Below are the code and all the weights of a small trained network. Each question names an input and a class and asks about switching units off, where a switched-off unit gives its printed mean instead of its output.

import numpy as np


def w(rows, s, z=0):
    codes = np.array(rows[::2]) - 128.0
    scale = np.full(codes.shape[1], s)
    scale[-1] = z or s
    return codes * scale


def norm(h):
    return h / np.sqrt((h * h).mean(-1, keepdims=True) + 1e-5)


def f(y):
    return y / 2 * (1 + np.tanh(0.7978845608 * (y + 0.044715 * y**3)))


def log_softmax(a):
    a = a - a.max(-1, keepdims=True)
    return a - np.log(np.exp(a).sum(-1, keepdims=True))


def net(x, mask):
    res = np.array(x, float).reshape(1, 8) / 4 @ E
    u = 0
    for l in range(2):
        y = f(norm(res) @ A[l][:, :-1].T + A[l][:, -1])
        res = res + np.where(mask[u : u + 12], y, B[l][:, -1]) @ B[l][:, :-1]
        u += 12
    return log_softmax(norm(res)[-1] @ U[:, :-1].T + U[:, -1])


A, B = {}, {}
E = w([
[201,160,248,113,151,125,200,16,114,134],'x0',
[125,125,135,129,108,139,131,131,124,136],'x1',
[123,130,129,135,128,130,129,121,135,125],'x2',
[189,94,100,216,161,181,104,108,77,154],'x3',
[121,121,139,133,125,129,131,133,127,135],'x4',
[175,86,172,153,45,2,60,64,154,156],'x5',
[123,139,134,135,130,137,118,120,145,130],'x6',
[141,122,120,113,137,122,130,136,126,133],'x7',
],0.0074)
A[0] = w([
[154,184,147,109,204,230,187,101,99,133,138],'L0N1',
[107,136,68,169,77,70,8,169,129,137,128],'L0N2',
[187,164,111,170,178,130,136,149,108,126,118],'L0N3',
[215,116,213,103,112,101,140,65,138,130,20],'L0N4',
[36,190,66,124,172,209,127,199,91,96,197],'L0N5',
[128,95,137,137,156,112,144,162,138,176,117],'L0N6',
[142,132,146,34,83,57,79,176,160,120,89],'L0N7',
[93,71,61,100,134,182,141,176,157,123,131],'L0N8',
[24,156,108,42,62,73,130,125,200,67,174],'L0N9',
[103,225,176,106,207,194,233,120,79,128,106],'L0N10',
[70,163,186,2,124,128,181,128,172,66,123],'L0N11',
[79,190,140,33,92,74,168,161,160,107,255],'L0N12',
],0.0064,0.0049)
B[0] = w([
[93,3,194,101,122,175,140,119,80,65,224],'L0N1',
[158,24,151,121,116,182,144,199,203,103,217],'L0N2',
[98,108,203,116,72,177,98,138,98,160,146],'L0N3',
[45,210,73,140,167,136,115,128,46,181,172],'L0N4',
[155,230,162,145,128,52,118,19,66,211,255],'L0N5',
[125,133,142,140,108,135,141,97,152,117,127],'L0N6',
[104,111,157,90,178,184,90,89,87,130,169],'L0N7',
[130,187,172,164,149,47,119,67,74,134,180],'L0N8',
[106,105,226,46,175,204,111,115,101,159,224],'L0N9',
[156,45,52,118,86,130,143,196,238,61,231],'L0N10',
[184,174,38,229,18,28,195,221,231,145,209],'L0N11',
[54,128,173,83,149,129,145,138,203,109,236],'L0N12',
],0.0063,0.0081)
A[1] = w([
[197,185,96,177,121,136,121,95,54,117,142],'L1N1',
[78,200,165,81,118,101,133,155,121,170,97],'L1N2',
[182,186,82,141,171,124,107,169,129,150,62],'L1N3',
[255,98,87,193,110,148,100,206,184,129,63],'L1N4',
[180,141,94,219,130,98,60,104,105,140,119],'L1N5',
[107,109,122,123,114,82,106,132,96,111,147],'L1N6',
[130,160,143,110,62,109,181,116,167,124,137],'L1N7',
[172,61,96,168,110,117,134,109,87,129,163],'L1N8',
[118,176,129,112,105,77,112,103,186,182,147],'L1N9',
[90,243,154,81,130,50,137,75,125,160,2],'L1N10',
[137,191,203,134,114,112,120,81,73,192,184],'L1N11',
[200,213,94,199,147,111,122,76,38,195,19],'L1N12',
],0.0081,0.0044)
B[1] = w([
[196,94,195,142,143,163,122,168,186,138,181],'L1N1',
[155,100,115,149,114,126,95,66,69,114,210],'L1N2',
[136,129,145,127,162,152,133,111,103,114,119],'L1N3',
[70,188,18,127,67,90,76,33,80,173,200],'L1N4',
[182,124,116,146,130,181,160,167,178,184,184],'L1N5',
[101,159,147,97,147,123,101,120,148,132,138],'L1N6',
[136,156,85,170,149,57,132,168,106,174,189],'L1N7',
[158,169,82,130,139,175,100,97,106,129,202],'L1N8',
[155,130,112,119,164,176,143,104,37,63,203],'L1N9',
[26,141,9,154,71,103,42,7,7,77,232],'L1N10',
[126,194,95,127,177,84,157,201,113,115,254],'L1N11',
[175,137,249,151,165,149,176,218,254,162,213],'L1N12',
],0.0081,0.0069)
U = w([
[50,215,101,119,145,55,120,84,49,116,252],'0',
[219,190,185,199,199,166,157,164,129,188,179],'1',
[113,112,91,113,71,80,247,180,229,76,81],'2',
[188,2,137,137,123,230,181,86,90,59,34],'3',
[76,41,226,25,123,153,72,142,181,136,77],'4',
[143,104,23,152,63,170,53,94,143,196,73],'5',
],0.013,0.002)

Each question gives the input, the list of numbers given to net, and the class t.
The units are the neurons (one row each of A and B). Each row of codes is followed by its name. A weight is (code - 128) times the scale printed after its matrix; where a second scale follows, it is the last column's (A, B and U).
mask holds one flag per neuron, layer by layer. A switched-off neuron (its flag False) gives its mean, the last column of its row in B, instead of its output. The means were averaged over made-up inputs and are rounded, as every weight is.
A unit's drop is (log p(t) with every unit on - log p(t) with that unit switched off) / (log p(t) with every unit on - log p(t) with every unit switched off).
The circuit of an input: a set's keep is (log p(t) with only the set's units on - log p(t) with every unit switched off) / (log p(t) with every unit on - log p(t) with every unit switched off). Starting from the 12 units with the biggest drops (on a tie, the unit counted first), units are removed one at a time, each time the one whose removal leaves the highest keep (on an exact tie, the one counted first), for as long as the keep stays at least 0.8.
units of the circuit, in order: the units of the circuit, biggest drop first
k most important neurons: the k neurons with the biggest drops, biggest first
k most important neurons of layer l: the k neurons of layer l with the biggest drops, biggest first
drop when u is switched off: that unit's drop, to one decimal
input [7,3,6,-6,8,0,2,5], class 2: units of the circuit, in order -> (L0N11)
input [-6,5,8,8,5,0,-5,-3], class 1: 3 most important neurons of layer 0 -> (L0N10 L0N5 L0N8)
input [-2,-2,-6,1,0,-8,0,-4], class 1: 4 most important neurons of layer 0 -> (L0N5 L0N12 L0N9 L0N10)
input [-5,5,-5,-8,-4,1,0,0], class 4: 2 most important neurons -> (L0N9 L0N2)
input [-1,-8,7,2,-1,-4,5,3], class 1: units of the circuit, in order -> (L0N5 L1N12)
input [-1,1,-5,-7,4,2,-3,1], class 4: 3 most important neurons -> (L0N9 L0N5 L0N7)
input [2,-3,-6,-4,4,-5,5,-8], class 2: 2 most important neurons of layer 0 -> (L0N10 L0N11)
input [1,-8,6,6,5,-8,3,-5], class 3: 2 most important neurons -> (L0N1 L0N10)
input [3,-2,-4,1,2,-1,-8,-7], class 3: 2 most important neurons of layer 0 -> (L0N1 L0N11)
input [2,-3,8,4,-5,0,6,-6], class 3: 2 most important neurons -> (L0N5 L0N11)
input [-8,1,1,4,6,0,-5,8], class 1: 2 most important neurons of layer 1 -> (L1N12 L1N10)
input [-8,-6,7,-1,7,0,1,2], class 0: 2 most important neurons -> (L0N5 L0N8)
input [-1,3,4,3,4,-3,3,-1], class 1: 2 most important neurons -> (L0N5 L0N12)
input [0,-8,-6,-2,7,3,-1,-6], class 4: most important neuron -> (L0N5)
input [-6,3,-8,-8,-2,0,3,7], class 0: 3 most important neurons -> (L0N10 L0N5 L0N1)
input [1,-3,-4,-1,0,-3,5,-4], class 2: 2 most important neurons -> (L0N10 L0N1)
input [1,7,-7,2,4,-6,7,-5], class 3: 2 most important neurons -> (L0N1 L0N10)
input [0,4,-8,-6,0,6,-8,-8], class 4: 3 most important neurons -> (L0N5 L0N9 L0N8)
input [2,-3,2,-7,-3,-6,3,-8], class 2: 2 most important neurons -> (L0N10 L0N11)
input [3,6,-4,7,-7,-8,6,-1], class 3: units of the circuit, in order -> (L0N1)
input [-3,0,1,4,-5,-7,6,-3], class 1: drop when L0N5 is switched off -> 3.2
input [2,-4,8,-3,7,-1,1,-7], class 2: drop when L0N11 is switched off -> 0.2
input [-8,8,-5,-8,0,2,-8,3], class 4: drop when L0N2 is switched off -> 0.3
input [8,-1,-7,0,4,-2,-8,-7], class 2: 2 most important neurons of layer 0 -> (L0N9 L0N10)
input [5,6,0,3,8,-7,-7,-6], class 3: drop when L0N1 is switched off -> 0.6
input [6,-2,-4,-1,7,-8,-7,3], class 2: 2 most important neurons of layer 0 -> (L0N11 L0N10)
input [-7,2,5,-4,6,-1,1,-4], class 0: units of the circuit, in order -> (L0N5)
